Below are the code and all the weights of a small trained network. Each question names an input and a class and asks about switching units off, where a switched-off unit gives its printed mean instead of its output.

import numpy as np


def w(rows, s, z=0):
    codes = np.array(rows[::2]) - 128.0
    scale = np.full(codes.shape[1], s)
    scale[-1] = z or s
    return codes * scale


def norm(h):
    return h / np.sqrt((h * h).mean(-1, keepdims=True) + 1e-5)


def f(y):
    return y / 2 * (1 + np.tanh(0.7978845608 * (y + 0.044715 * y**3)))


def log_softmax(a):
    a = a - a.max(-1, keepdims=True)
    return a - np.log(np.exp(a).sum(-1, keepdims=True))


def net(x, mask):
    res = np.array(x, float).reshape(1, 3) / 4 @ E
    u = 0
    for l in range(3):
        y = f(norm(res) @ A[l][:, :-1].T + A[l][:, -1])
        res = res + np.where(mask[u : u + 12], y, B[l][:, -1]) @ B[l][:, :-1]
        u += 12
    return log_softmax(norm(res)[-1] @ U[:, :-1].T + U[:, -1])


A, B = {}, {}
E = w([
[46,94,129,109],'x0',
[128,36,75,254],'x1',
[173,30,196,89],'x2',
],0.00098)
A[0] = w([
[90,252,114,96,141],'0.n0',
[124,134,41,187,89],'0.n1',
[155,119,190,43,116],'0.n2',
[146,117,118,143,148],'0.n3',
[141,79,155,172,116],'0.n4',
[142,86,153,174,87],'0.n5',
[135,123,112,119,133],'0.n6',
[118,149,140,127,4],'0.n7',
[84,122,131,107,129],'0.n8',
[107,133,137,122,119],'0.n9',
[164,159,139,111,166],'0.n10',
[147,126,109,143,133],'0.n11',
],0.0044,0.0024)
B[0] = w([
[188,3,67,91,254],'0.n0',
[122,204,226,125,179],'0.n1',
[118,149,211,177,202],'0.n2',
[135,155,135,89,157],'0.n3',
[160,136,78,33,174],'0.n4',
[145,153,70,56,141],'0.n5',
[129,134,134,121,133],'0.n6',
[90,129,43,199,41],'0.n7',
[77,98,158,100,141],'0.n8',
[111,98,130,144,121],'0.n9',
[192,93,161,171,176],'0.n10',
[140,167,132,106,141],'0.n11',
],0.0025,0.0013)
A[1] = w([
[135,137,132,102,117],'1.n0',
[129,138,133,108,118],'1.n1',
[91,64,96,147,46],'1.n2',
[86,113,86,129,108],'1.n3',
[162,134,128,102,108],'1.n4',
[101,155,96,166,152],'1.n5',
[2,164,119,160,7],'1.n6',
[180,130,124,102,110],'1.n7',
[163,213,132,206,61],'1.n8',
[113,148,139,129,129],'1.n9',
[102,33,133,88,127],'1.n10',
[130,125,151,185,71],'1.n11',
],0.0046,0.002)
B[1] = w([
[109,102,116,156,128],'1.n0',
[116,109,123,147,123],'1.n1',
[158,158,131,52,129],'1.n2',
[146,102,170,50,128],'1.n3',
[128,111,107,167,142],'1.n4',
[153,157,185,110,129],'1.n5',
[253,57,171,161,124],'1.n6',
[143,111,98,177,162],'1.n7',
[80,195,123,58,136],'1.n8',
[124,119,138,135,116],'1.n9',
[87,177,86,106,253],'1.n10',
[144,136,146,71,99],'1.n11',
],0.0036,0.0017)
A[2] = w([
[52,120,58,165,142],'2.n0',
[85,154,155,155,124],'2.n1',
[190,15,106,120,48],'2.n2',
[150,82,130,147,125],'2.n3',
[190,178,218,252,54],'2.n4',
[241,129,42,158,99],'2.n5',
[76,172,111,144,136],'2.n6',
[126,124,123,113,66],'2.n7',
[28,186,243,78,3],'2.n8',
[133,126,126,127,127],'2.n9',
[192,126,226,170,43],'2.n10',
[156,111,179,147,102],'2.n11',
],0.0036,0.0012)
B[2] = w([
[205,101,163,63,198],'2.n0',
[128,170,181,136,118],'2.n1',
[137,239,112,150,196],'2.n2',
[162,159,130,147,153],'2.n3',
[135,116,107,23,243],'2.n4',
[103,91,133,254,254],'2.n5',
[160,185,162,108,139],'2.n6',
[120,118,124,126,98],'2.n7',
[139,127,104,250,168],'2.n8',
[128,126,126,129,129],'2.n9',
[204,104,143,49,174],'2.n10',
[168,124,144,112,134],'2.n11',
],0.0027,0.00097)
U = w([
[156,95,52,225,195],'0',
[210,102,189,63,175],'1',
[61,79,57,53,165],'2',
[47,72,232,180,2],'3',
[111,255,143,138,28],'4',
],0.012,0.0024)

Each question gives the input, the list of numbers given to net, and the class t.
The units are the neurons (one row each of A and B). Each row of codes is followed by its name. A weight is (code - 128) times the scale printed after its matrix; where a second scale follows, it is the last column's (A, B and U).
mask holds one flag per neuron, layer by layer. A switched-off neuron (its flag False) gives its mean, the last column of its row in B, instead of its output. The means were averaged over made-up inputs and are rounded, as every weight is.
A unit's drop is (log p(t) with every unit on - log p(t) with that unit switched off) / (log p(t) with every unit on - log p(t) with every unit switched off).
The circuit of an input: a set's keep is (log p(t) with only the set's units on - log p(t) with every unit switched off) / (log p(t) with every unit on - log p(t) with every unit switched off). Starting from the 12 units with the biggest drops (on a tie, the unit counted first), units are removed one at a time, each time the one whose removal leaves the highest keep (on an exact tie, the one counted first), for as long as the keep stays at least 0.8.
circuit, biggest first: the units of the circuit, biggest drop first
k most important neurons: the k neurons with the biggest drops, biggest first
k most important neurons of layer l: the k neurons of layer l with the biggest drops, biggest first
drop of u: that unit's drop, to one decimal
input [-3,4,0], class 4: circuit, biggest first => 0.n0, 1.n8
input [-5,7,-8], class 4: circuit, biggest first => 1.n8, 0.n1
input [-5,0,-2], class 0: circuit, biggest first => 2.n5
input [8,-3,7], class 3: circuit, biggest first => 0.n0, 2.n8
input [6,-4,4], class 3: circuit, biggest first => 0.n2, 2.n8
input [-1,-1,-3], class 0: circuit, biggest first => 0.n0, 2.n5
input [-4,8,-2], class 4: circuit, biggest first => 0.n0, 1.n8, 0.n1
input [2,-6,-4], class 2: 2 most important neurons => 0.n0, 1.n6
input [-6,2,7], class 0: 2 most important neurons => 0.n1, 2.n5
input [-6,5,-7], class 4: circuit, biggest first => 1.n8, 0.n1
input [-8,7,0], class 4: 3 most important neurons => 0.n0, 1.n8, 0.n1
input [2,-2,4], class 3: 2 most important neurons => 1.n6, 2.n8
input [1,1,5], class 2: 2 most important neurons => 1.n6, 0.n1
input [0,7,-8], class 4: 3 most important neurons => 1.n8, 0.n1, 2.n0
input [1,5,-1], class 1: most important neuron of layer 1 => 1.n6
input [2,-5,1], class 3: 2 most important neurons => 0.n2, 0.n4
input [1,-7,0], class 2: 2 most important neurons of layer 2 => 2.n5, 2.n10
input [-4,6,0], class 4: 2 most important neurons => 0.n0, 1.n8
input [7,-1,2], class 3: 2 most important neurons => 0.n0, 2.n8
input [-7,3,-3], class 4: circuit, biggest first => 1.n8
input [-3,6,-2], class 4: 2 most important neurons => 1.n8, 0.n0
input [-1,-8,0], class 0: 2 most important neurons of layer 1 => 1.n8, 1.n5
input [-8,-3,-1], class 0: 2 most important neurons => 0.n0, 2.n5
input [2,0,7], class 3: 4 most important neurons => 0.n0, 0.n2, 2.n4, 1.n6
input [2,-6,-1], class 2: 2 most important neurons => 0.n0, 0.n1
input [6,-8,3], class 3: 2 most important neurons => 0.n2, 2.n8
input [0,6,-4], class 4: most important neuron of layer 0 => 0.n1
input [3,-5,2], class 3: drop of 0.n2 => 0.9
